Below are the code and all the weights of a small trained network. Each question names an input and a target symbol and asks about switching units off, where a switched-off unit gives its printed mean instead of its output.

import numpy as np


def w(rows, s, z=0):
    codes = np.array(rows[::2]) - 128.0
    scale = np.full(codes.shape[1], s)
    scale[-1] = z or s
    return codes * scale


def norm(h):
    return h / np.sqrt((h * h).mean(-1, keepdims=True) + 1e-5)


def f(y):
    return y / 2 * (1 + np.tanh(0.7978845608 * (y + 0.044715 * y**3)))


def softmax(a):
    e = np.exp(a - a.max(-1, keepdims=True))
    return e / e.sum(-1, keepdims=True)


def log_softmax(a):
    a = a - a.max(-1, keepdims=True)
    return a - np.log(np.exp(a).sum(-1, keepdims=True))


def net(x, mask):
    ids = ['ΘΞΠΦαγεζηλμτψ'.index(c) for c in x.split()]
    T = len(ids)
    res = E[ids] + P[:T]
    u = 0
    for l in range(3):
        q, k, v = (norm(res) @ M[l].T for M in (Q, K, V))
        z = softmax(np.where(np.tri(T) > 0, q @ k.T / 4**0.5, -1e9)) @ v
        res = res + np.where(mask[u], z, O[l][:, -1]) @ O[l][:, :-1]
        u += 1
        y = f(norm(res) @ A[l][:, :-1].T + A[l][:, -1])
        res = res + np.where(mask[u : u + 4], y, B[l][:, -1]) @ B[l][:, :-1]
        u += 4
    return log_softmax(norm(res)[-1] @ U[:, :-1].T + U[:, -1])


Q, K, V, O, A, B = {}, {}, {}, {}, {}, {}
E = w([
[152,135,145,126,75,93,160,81,221,135,190],'Θ',
[201,108,136,103,105,127,137,83,164,178,215],'Ξ',
[148,111,117,125,148,108,146,65,185,181,186],'Π',
[163,88,80,110,107,106,194,44,135,164,157],'Φ',
[9,124,170,211,139,134,154,170,134,37,93],'α',
[133,132,85,123,122,107,142,30,162,182,159],'γ',
[100,79,97,81,165,114,181,69,116,135,170],'ε',
[95,100,132,87,199,89,169,160,76,167,146],'ζ',
[68,128,153,101,204,121,118,124,101,182,147],'η',
[84,192,137,129,142,173,112,119,104,180,117],'λ',
[84,154,99,122,87,173,138,129,147,164,75],'μ',
[125,75,110,114,108,166,207,154,116,117,87],'τ',
[107,116,182,124,99,161,138,180,114,130,95],'ψ',
],0.011)
P = w([
[154,121,141,1,50,104,97,68,146,195,212],'0',
[130,134,130,22,85,95,119,90,143,190,170],'1',
[112,148,155,45,90,82,150,98,134,189,156],'2',
[104,114,133,94,115,156,176,118,157,176,159],'3',
[75,112,111,116,124,179,161,123,128,146,141],'4',
[83,137,106,146,139,147,153,129,131,139,115],'5',
[101,136,97,165,187,129,168,150,113,131,88],'6',
[87,108,101,199,193,163,176,148,125,123,81],'7',
[95,132,99,223,203,141,195,163,152,113,66],'8',
],0.0098)
Q[0] = w([
[117,105,134,127,215,64,217,85,118,152,195],'0.h1',
[201,80,102,197,114,159,85,82,119,14,181],'0.h1',
[1,104,157,94,160,177,124,148,111,134,127],'0.h1',
[173,158,163,51,110,43,16,153,36,69,118],'0.h1',
],0.03)
K[0] = w([
[44,192,111,152,168,169,54,169,81,143,71],'0.h1',
[136,174,121,133,216,47,163,85,181,219,223],'0.h1',
[147,177,165,161,106,125,180,233,180,118,77],'0.h1',
[136,146,153,16,5,156,57,69,138,161,230],'0.h1',
],0.026)
V[0] = w([
[106,96,35,127,138,112,198,8,155,135,102],'0.h1',
[68,116,128,176,154,92,162,164,129,15,90],'0.h1',
[176,133,112,118,2,141,171,163,120,119,27],'0.h1',
[173,55,116,44,129,122,169,156,77,94,183],'0.h1',
],0.035)
O[0] = w([
[133,140,120,232,55,119,153,130,173,215,175,252],'0.h1',
[116,132,181,177,149,189,115,201,191,83,141,101],'0.h1',
[120,94,128,96,5,176,135,187,84,139,54,142],'0.h1',
[172,67,169,66,97,89,149,166,153,118,209,157],'0.h1',
],0.021,0.03)
A[0] = w([
[123,124,179,2,187,210,76,160,127,29,133,167],'0.n1',
[185,78,109,7,155,169,115,215,38,63,27,2],'0.n2',
[120,156,58,135,221,140,86,62,63,98,50,88],'0.n3',
[191,104,187,79,185,63,179,127,149,72,205,138],'0.n4',
],0.03,0.0029)
B[0] = w([
[121,139,118,77,107,121,144,65,166,93,109,233],'0.n1',
[139,120,164,184,120,144,118,99,164,253,142,218],'0.n2',
[130,191,180,114,94,115,136,166,126,182,146,202],'0.n3',
[90,91,104,110,136,138,87,149,129,196,136,248],'0.n4',
],0.032,0.016)
Q[1] = w([
[118,92,117,141,141,120,122,106,137,132,145],'1.h1',
[105,192,142,128,68,154,136,141,123,150,94],'1.h1',
[184,119,116,97,143,78,149,125,107,77,133],'1.h1',
[194,42,105,78,135,130,145,159,60,1,87],'1.h1',
],0.041)
K[1] = w([
[111,182,132,135,130,117,141,145,107,109,154],'1.h1',
[117,42,142,114,117,173,113,82,206,129,96],'1.h1',
[157,116,156,120,67,69,141,151,105,172,188],'1.h1',
[187,60,130,35,107,4,127,151,69,160,243],'1.h1',
],0.031)
V[1] = w([
[160,3,51,135,141,125,121,90,146,85,177],'1.h1',
[149,206,168,70,98,64,162,181,96,110,199],'1.h1',
[118,74,48,147,66,150,84,196,113,104,108],'1.h1',
[117,102,87,195,136,130,133,169,96,137,116],'1.h1',
],0.024)
O[1] = w([
[134,8,165,214,158,81,144,92,107,144,99,2],'1.h1',
[89,196,167,158,149,51,165,222,127,117,176,60],'1.h1',
[37,82,61,142,88,163,104,98,69,81,211,100],'1.h1',
[129,118,51,200,145,206,143,134,80,111,142,108],'1.h1',
],0.014,0.0084)
A[1] = w([
[160,109,122,131,158,106,142,142,86,77,137,61],'1.n1',
[133,139,158,124,179,140,144,162,109,2,109,5],'1.n2',
[92,184,101,103,112,122,126,133,62,136,85,204],'1.n3',
[152,83,158,104,103,160,132,199,123,115,154,98],'1.n4',
],0.048,0.0025)
B[1] = w([
[122,205,104,208,150,135,212,64,117,121,143,127],'1.n1',
[19,133,92,170,132,2,117,113,170,190,95,228],'1.n2',
[74,74,96,94,123,144,100,176,164,160,234,237],'1.n3',
[117,103,158,90,145,108,201,143,159,183,10,247],'1.n4',
],0.022,0.015)
Q[2] = w([
[202,86,112,98,157,99,162,154,17,47,119],'2.h1',
[199,113,116,61,150,166,113,129,47,2,148],'2.h1',
[207,137,161,80,171,109,135,106,146,59,73],'2.h1',
[123,132,112,153,193,99,111,91,101,102,149],'2.h1',
],0.036)
K[2] = w([
[193,161,124,128,94,115,161,109,5,212,207],'2.h1',
[193,89,87,57,110,30,115,149,34,183,161],'2.h1',
[121,85,73,115,135,75,64,97,105,167,185],'2.h1',
[105,117,122,162,151,159,174,212,93,110,180],'2.h1',
],0.027)
V[2] = w([
[162,133,70,72,121,82,78,95,15,181,200],'2.h1',
[168,128,253,124,196,167,147,112,89,167,196],'2.h1',
[113,110,104,138,127,33,216,142,103,73,149],'2.h1',
[14,168,104,126,141,38,90,14,234,77,34],'2.h1',
],0.033)
O[2] = w([
[152,169,128,162,141,200,92,162,134,81,112,116],'2.h1',
[182,110,156,91,146,123,153,152,177,73,135,60],'2.h1',
[101,139,137,193,138,109,149,157,133,139,103,85],'2.h1',
[140,131,145,150,119,113,84,102,144,255,110,253],'2.h1',
],0.03,0.023)
A[2] = w([
[43,105,144,69,135,80,214,114,69,118,145,15],'2.n1',
[74,87,179,100,255,140,95,136,147,145,126,123],'2.n2',
[122,143,144,194,127,127,123,191,124,117,143,3],'2.n3',
[134,158,174,137,237,96,95,56,124,125,101,39],'2.n4',
],0.052,0.0026)
B[2] = w([
[131,108,89,133,120,65,169,248,107,159,50,250],'2.n1',
[128,139,242,164,69,137,114,115,8,153,131,243],'2.n2',
[86,122,163,76,151,132,120,82,156,83,90,193],'2.n3',
[107,103,66,91,148,193,253,126,147,51,103,235],'2.n4',
],0.031,0.02)
U = w([
[191,180,125,211,104,106,132,108,116,142,107,95],'Θ',
[172,113,92,129,174,105,71,132,113,117,99,252],'Ξ',
[127,126,174,130,177,175,188,112,97,132,126,149],'Π',
[80,123,79,129,104,180,104,128,98,130,166,140],'Φ',
[166,118,63,141,188,144,148,111,158,129,102,117],'α',
[136,156,150,146,50,84,156,75,124,83,147,56],'γ',
[132,127,134,139,137,127,115,131,132,134,117,13],'ε',
[143,82,124,2,81,127,137,55,142,141,126,59],'ζ',
[115,126,153,134,145,130,82,126,150,73,70,239],'η',
[109,102,111,107,112,91,183,186,113,147,108,144],'λ',
[126,90,129,169,153,111,122,144,196,126,190,189],'μ',
[112,109,210,161,116,114,73,144,84,126,139,123],'τ',
[117,214,147,89,145,120,109,167,143,146,142,98],'ψ',
],0.0097,0.0029)

Each question gives the input, a string of symbols that net reads in full, and the target symbol t.
The units are the heads (4 rows each of Q, K, V and O) and the neurons (one row each of A and B). Each row of codes is followed by its name. A weight is (code - 128) times the scale printed after its matrix; where a second scale follows, it is the last column's (O, A, B and U).
mask holds one flag per unit, layer by layer, with each layer's heads first. A switched-off unit (its flag False) gives its mean, the last column of its rows in O or B, instead of its output. The means were averaged over made-up inputs and are rounded, as every weight is.
A unit's drop is (log p(t) with every unit on - log p(t) with that unit switched off) / (log p(t) with every unit on - log p(t) with every unit switched off).
The circuit of an input: a set's keep is (log p(t) with only the set's units on - log p(t) with every unit switched off) / (log p(t) with every unit on - log p(t) with every unit switched off). Starting from the 12 units with the biggest drops (on a tie, the unit counted first), units are removed one at a time, each time the one whose removal leaves the highest keep (on an exact tie, the one counted first), for as long as the keep stays at least 0.8.
circuit, biggest first: the units of the circuit, biggest drop first
most important unit: the unit with the biggest drop
k most important neurons: the k neurons with the biggest drops, biggest first
top k neurons in layer l: the k neurons of layer l with the biggest drops, biggest first
input ψ τ η ε ψ γ, target ζ: circuit, biggest first	(0.h1; 0.n1)
input α Θ Φ, target ζ: circuit, biggest first	(0.h1; 0.n1)
input μ ψ τ μ Π η ζ Ξ η, target Π: circuit, biggest first	(0.h1; 2.n4; 2.n2)
input τ μ τ Ξ Θ μ ψ ε, target ζ: 2 most important neurons	(0.n2; 0.n1)
input ε τ γ Φ ψ λ, target ζ: most important neuron	(0.n2)
input τ Ξ τ λ λ ζ ζ γ ζ, target τ: circuit, biggest first	(2.n2; 0.h1)
input ψ λ ζ, target ζ: circuit, biggest first	(0.h1; 0.n2; 2.h1)
input ε ε μ Θ γ ζ Ξ Ξ, target τ: 2 most important neurons	(2.n2; 0.n4)
input ψ Φ τ, target ζ: 4 most important neurons	(0.n2; 1.n2; 0.n1; 1.n3)
input τ Φ ε η, target Π: circuit, biggest first	(0.h1; 2.n4; 2.n2; 2.h1)
input τ τ λ Θ ε λ λ Θ Φ, target ψ: circuit, biggest first	(0.h1; 0.n3; 1.h1)
input γ η ζ, target Π: circuit, biggest first	(0.h1; 2.n4; 2.h1; 2.n2)
input Φ τ ζ λ Θ Φ, target ψ: circuit, biggest first	(0.h1; 0.n3; 1.h1; 2.h1)
input α ψ ε, target ζ: circuit, biggest first	(0.h1; 0.n1)
input η τ Θ ε μ μ, target Φ: top neuron in layer 1	(1.n3)
input τ Θ Φ τ Φ ε μ Φ, target Φ: circuit, biggest first	(0.h1; 1.h1; 2.h1; 1.n3)
input ε Θ Π μ ε ψ, target ζ: circuit, biggest first	(0.h1; 2.h1; 0.n1)
input τ η λ Π, target ψ: circuit, biggest first	(0.h1; 0.n3; 1.h1; 2.h1)
input μ τ ψ Π, target ζ: circuit, biggest first	(0.h1; 0.n2; 2.h1)
input ζ Φ Π, target τ: most important unit	0.n4
input τ λ γ η γ Ξ, target Π: 2 most important neurons	(2.n4; 2.n2)
input α μ μ, target ζ: 3 most important neurons	(0.n1; 0.n4; 2.n4)
input ψ Ξ Ξ Π Ξ, target α: 2 most important neurons	(2.n4; 2.n2)
input α γ λ, target ζ: 2 most important neurons	(0.n1; 0.n4)
input Π μ ψ Ξ Φ ε τ ψ τ, target ζ: 2 most important neurons	(0.n2; 0.n1)
input Ξ τ Ξ Θ ε ψ Θ, target ζ: top 2 neurons in layer 0	(0.n2; 0.n1)
input Φ λ ε, target ψ: most important unit	0.h1
input α Ξ μ, target ζ: 2 most important neurons	(0.n1; 0.n4)
